Below are the code and all the weights of a small trained network. Each question names an input and a target symbol and asks about switching units off, where a switched-off unit gives its printed mean instead of its output.

import numpy as np


def w(rows, s, z=0):
    codes = np.array(rows[::2]) - 128.0
    scale = np.full(codes.shape[1], s)
    scale[-1] = z or s
    return codes * scale


def norm(h):
    return h / np.sqrt((h * h).mean(-1, keepdims=True) + 1e-5)


def softmax(a):
    e = np.exp(a - a.max(-1, keepdims=True))
    return e / e.sum(-1, keepdims=True)


def log_softmax(a):
    a = a - a.max(-1, keepdims=True)
    return a - np.log(np.exp(a).sum(-1, keepdims=True))


def net(x, mask):
    ids = ['ΓΩαβζηθτ'.index(c) for c in x.split()]
    T = len(ids)
    res = E[ids] + P[:T]
    u = 0
    for l in range(3):
        r = norm(res)
        for j in range(2):
            rows = slice(2 * j, 2 * j + 2)
            q, k, v = (r @ M[l][rows].T for M in (Q, K, V))
            z = softmax(np.where(np.tri(T) > 0, q @ k.T / 2**0.5, -1e9)) @ v
            o = O[l][rows]
            res = res + np.where(mask[u + j], z, o[:, -1]) @ o[:, :-1]
        u += 2
    return log_softmax(norm(res)[-1] @ U[:, :-1].T + U[:, -1])


Q, K, V, O = {}, {}, {}, {}
E = w([
[167,157,117,102,129,138,94,141,109],'Γ',
[103,147,138,133,105,125,94,137,110],'Ω',
[142,104,146,110,117,128,123,139,147],'α',
[157,135,141,133,112,110,124,152,119],'β',
[147,117,142,113,125,158,126,128,119],'ζ',
[81,114,12,139,143,100,199,170,145],'η',
[145,121,135,148,104,102,101,111,129],'θ',
[145,126,121,140,110,158,108,145,135],'τ',
],0.011)
P = w([
[52,253,133,159,206,128,233,65,228],'0',
[226,167,152,47,125,155,133,70,98],'1',
[207,142,136,68,116,129,97,86,95],'2',
[225,126,151,85,115,120,91,115,91],'3',
[226,101,171,97,94,108,85,119,98],'4',
[239,74,153,88,106,122,64,130,84],'5',
[219,71,145,89,90,114,86,140,88],'6',
[224,46,165,74,75,119,72,149,94],'7',
[235,39,174,73,89,119,64,176,103],'8',
],0.0019)
Q[0] = w([
[139,232,139,104,208,71,96,66,109],'0.h1',
[69,147,148,249,163,245,164,85,169],'0.h1',
[124,100,162,176,253,146,162,68,70],'0.h2',
[155,177,168,77,117,155,68,140,136],'0.h2',
],0.0056)
K[0] = w([
[137,198,82,32,153,90,113,178,73],'0.h1',
[178,175,254,118,70,203,89,109,121],'0.h1',
[201,174,209,63,138,151,13,88,104],'0.h2',
[101,170,146,140,153,164,165,164,174],'0.h2',
],0.0064)
V[0] = w([
[161,104,207,156,106,158,113,36,74],'0.h1',
[179,250,166,96,157,115,1,201,79],'0.h1',
[48,138,162,120,85,78,248,74,27],'0.h2',
[60,121,118,166,117,132,201,171,187],'0.h2',
],0.0027)
O[0] = w([
[194,128,101,201,86,198,62,110,122,108],'0.h1',
[119,53,122,165,101,193,192,133,147,252],'0.h1',
[157,141,133,201,166,165,104,161,181,59],'0.h2',
[208,4,130,188,195,135,101,95,98,101],'0.h2',
],0.0046,0.0034)
Q[1] = w([
[79,144,99,169,152,182,112,145,225],'1.h1',
[113,204,129,178,198,159,138,29,153],'1.h1',
[85,147,92,151,253,118,184,113,149],'1.h2',
[231,152,89,97,96,147,111,146,51],'1.h2',
],0.0054)
K[1] = w([
[124,114,153,177,116,180,112,98,148],'1.h1',
[143,94,198,118,48,166,64,109,89],'1.h1',
[153,110,133,79,101,110,90,143,39],'1.h2',
[96,128,40,151,254,93,220,125,162],'1.h2',
],0.0066)
V[1] = w([
[69,22,35,180,201,132,202,209,160],'1.h1',
[57,253,104,40,123,21,184,160,134],'1.h1',
[160,186,190,52,192,240,168,133,86],'1.h2',
[85,34,12,97,66,193,251,31,186],'1.h2',
],0.0036)
O[1] = w([
[172,37,154,133,102,172,138,119,65,88],'1.h1',
[74,142,191,123,83,255,71,118,169,124],'1.h1',
[100,81,170,141,132,165,164,41,60,205],'1.h2',
[61,119,57,135,106,104,202,170,171,253],'1.h2',
],0.0052)
Q[2] = w([
[192,58,49,91,136,96,211,165,73],'2.h1',
[57,131,101,201,85,38,133,52,253],'2.h1',
[36,156,125,120,197,241,86,204,224],'2.h2',
[211,87,240,127,81,107,113,191,128],'2.h2',
],0.006)
K[2] = w([
[75,223,167,204,125,193,167,52,172],'2.h1',
[150,73,158,118,36,105,28,116,41],'2.h1',
[129,107,2,71,45,147,169,171,105],'2.h2',
[105,101,181,123,99,102,99,219,163],'2.h2',
],0.0067)
V[2] = w([
[134,108,90,109,198,112,145,231,143],'2.h1',
[185,47,210,55,153,133,143,159,131],'2.h1',
[233,167,42,110,86,173,224,86,72],'2.h2',
[112,155,96,71,173,79,110,4,159],'2.h2',
],0.0037)
O[2] = w([
[33,106,114,203,144,94,101,121,117,113],'2.h1',
[141,95,3,185,42,132,104,118,203,54],'2.h1',
[133,101,211,164,234,183,73,150,237,251],'2.h2',
[98,6,161,45,90,85,59,129,143,105],'2.h2',
],0.005,0.0028)
U = w([
[204,121,96,227,146,181,105,142,188,137],'Γ',
[106,210,129,88,180,80,48,183,209,222],'Ω',
[132,88,50,86,39,94,89,80,111,110],'α',
[58,107,123,183,149,160,44,136,46,104],'β',
[168,187,155,152,144,90,198,151,3,6],'ζ',
[55,80,53,121,173,77,208,168,154,56],'η',
[168,48,212,106,188,111,106,80,126,254],'θ',
[84,154,166,75,67,225,161,146,154,88],'τ',
],0.0056,0.00099)

Each question gives the input, a string of symbols that net reads in full, and the target symbol t.
The units are the heads (2 rows each of Q, K, V and O). Each row of codes is followed by its name. A weight is (code - 128) times the scale printed after its matrix; where a second scale follows, it is the last column's (O and U).
mask holds one flag per head, layer by layer. A switched-off head (its flag False) gives its mean, the last column of its rows in O, instead of its output. The means were averaged over made-up inputs and are rounded, as every weight is.
A unit's drop is (log p(t) with every unit on - log p(t) with that unit switched off) / (log p(t) with every unit on - log p(t) with every unit switched off).
The circuit of an input: a set's keep is (log p(t) with only the set's units on - log p(t) with every unit switched off) / (log p(t) with every unit on - log p(t) with every unit switched off). Starting from all 6 units, units are removed one at a time, each time the one whose removal leaves the highest keep (on an exact tie, the one counted first), for as long as the keep stays at least 0.8.
units of the circuit, in order: the units of the circuit, biggest drop first
most important unit: the unit with the biggest drop
which heads matter: for each layer, one digit per head in row order, 1 if its drop is at least 0.15 and else 0, layers parted by /
drop of u: that unit's drop, to one decimal
input Γ β Γ ζ η ζ Γ Γ, target Ω: units of the circuit, in order -> (0.h1 1.h2)
input τ Γ Γ Ω, target η: units of the circuit, in order -> (0.h2 1.h2)
input θ Γ Γ τ, target Ω: most important unit -> 1.h1
input ζ β Γ ζ, target θ: units of the circuit, in order -> (0.h1 2.h2 1.h1 1.h2)
input α β β, target α: units of the circuit, in order -> (0.h1 2.h2 2.h1)
input τ ζ Γ, target η: which heads matter -> 01 / 01 / 00
input Γ θ Γ Ω Γ η β β, target ζ: units of the circuit, in order -> (2.h2 0.h1 1.h1 0.h2)
input β Γ η τ, target Γ: which heads matter -> 01 / 11 / 01
input Ω τ Ω, target ζ: units of the circuit, in order -> (0.h2 1.h1 2.h2 2.h1)
input Γ ζ ζ η Γ β Γ β β, target ζ: units of the circuit, in order -> (2.h2 0.h1 0.h2 1.h1)
input Ω Γ ζ θ, target ζ: which heads matter -> 11 / 10 / 01
input β θ ζ ζ Γ Γ Γ τ, target Γ: which heads matter -> 00 / 00 / 01
input ζ Γ ζ β α β, target θ: units of the circuit, in order -> (0.h1 1.h2 2.h2 1.h1)
input Ω Γ Γ ζ τ ζ Γ, target ζ: most important unit -> 0.h1
input θ ζ ζ ζ, target Ω: units of the circuit, in order -> (1.h1 1.h2)
input Γ η Γ θ, target α: which heads matter -> 11 / 10 / 11
input θ ζ Γ θ Γ ζ Ω, target Ω: which heads matter -> 00 / 11 / 00
input θ α β, target Ω: which heads matter -> 00 / 11 / 00
input Γ ζ Γ Γ, target τ: which heads matter -> 11 / 10 / 00
input β β ζ Γ β ζ Γ Γ, target Γ: which heads matter -> 11 / 00 / 11
input β β ζ, target Γ: most important unit -> 0.h2
input Γ Γ ζ ζ β, target τ: which heads matter -> 01 / 10 / 00
input Ω Ω Γ β Γ ζ, target ζ: which heads matter -> 11 / 11 / 01
input τ Γ Γ ζ, target η: drop of 1.h2 -> 0.5
input β ζ Γ, target Γ: drop of 2.h1 -> 0.2
input β η Ω β β ζ Γ Γ Γ, target Ω: drop of 1.h1 -> 0.1
input Γ Γ Γ α Γ Γ Ω θ, target τ: drop of 1.h1 -> 0.2
